Below are the code and all the weights of a small trained network. Each question names an input and a class and asks about switching units off, where a switched-off unit gives its printed mean instead of its output.

import numpy as np


def w(rows, s, z=0):
    codes = np.array(rows[::2]) - 128.0
    scale = np.full(codes.shape[1], s)
    scale[-1] = z or s
    return codes * scale


def f(y):
    return y / 2 * (1 + np.tanh(0.7978845608 * (y + 0.044715 * y**3)))


def log_softmax(a):
    a = a - a.max(-1, keepdims=True)
    return a - np.log(np.exp(a).sum(-1, keepdims=True))


def net(x, mask):
    res = np.array(x, float).reshape(1, 5) / 4 @ E
    y = f(res @ A[0][:, :-1].T + A[0][:, -1])
    res = res + np.where(mask, y, B[0][:, -1]) @ B[0][:, :-1]
    return log_softmax(res[-1] @ U[:, :-1].T + U[:, -1])


A, B = {}, {}
E = w([
[209,32,173],'x0',
[148,136,134],'x1',
[64,104,111],'x2',
[43,170,248],'x3',
[126,127,127],'x4',
],0.012)
A[0] = w([
[110,228,67,4],'n0',
[160,114,40,153],'n1',
[105,194,91,89],'n2',
[137,115,100,103],'n3',
[89,151,247,123],'n4',
[158,5,184,32],'n5',
[161,111,34,125],'n6',
[116,139,107,138],'n7',
[141,71,149,25],'n8',
[120,135,181,175],'n9',
[125,115,115,126],'n10',
[165,141,135,144],'n11',
[149,116,70,127],'n12',
[121,139,113,73],'n13',
],0.024,0.0037)
B[0] = w([
[193,225,77,202],'n0',
[90,47,149,220],'n1',
[197,206,120,184],'n2',
[92,137,176,154],'n3',
[72,23,170,253],'n4',
[214,250,74,250],'n5',
[66,61,162,224],'n6',
[150,155,167,143],'n7',
[148,200,121,176],'n8',
[88,80,111,181],'n9',
[110,130,127,135],'n10',
[93,133,126,152],'n11',
[94,95,166,187],'n12',
[155,137,143,134],'n13',
],0.023,0.024)
U = w([
[108,2,170,254],'0',
[248,251,84,2],'1',
],0.008,6.9e-05)

Each question gives the input, the list of numbers given to net, and the class t.
The units are the neurons (one row each of A and B). Each row of codes is followed by its name. A weight is (code - 128) times the scale printed after its matrix; where a second scale follows, it is the last column's (A, B and U).
mask holds one flag per neuron, in row order. A switched-off neuron (its flag False) gives its mean, the last column of its row in B, instead of its output. The means were averaged over made-up inputs and are rounded, as every weight is.
A unit's drop is (log p(t) with every unit on - log p(t) with that unit switched off) / (log p(t) with every unit on - log p(t) with every unit switched off).
unit that matters most: the unit with the biggest drop
k most important neurons: the k neurons with the biggest drops, biggest first
drop when u is switched off: that unit's drop, to one decimal
input [-8,-7,8,6,-7], class 1: 2 most important neurons : n0, n2
input [-6,3,-2,-8,-2], class 0: unit that matters most : n6
input [8,1,6,-7,-6], class 1: 3 most important neurons : n5, n4, n8
input [-3,6,3,-2,-3], class 1: 2 most important neurons : n4, n0
input [-7,-6,-4,-7,-7], class 0: 2 most important neurons : n6, n5
input [8,-1,2,7,-2], class 1: 4 most important neurons : n5, n6, n1, n8
input [6,-8,-8,-4,5], class 1: 2 most important neurons : n5, n4
input [-7,-1,-1,-7,-3], class 0: 3 most important neurons : n6, n5, n1
input [3,-1,-7,-2,-3], class 1: drop when n4 is switched off : 8.2
input [5,1,-5,3,3], class 1: drop when n5 is switched off : 0.8
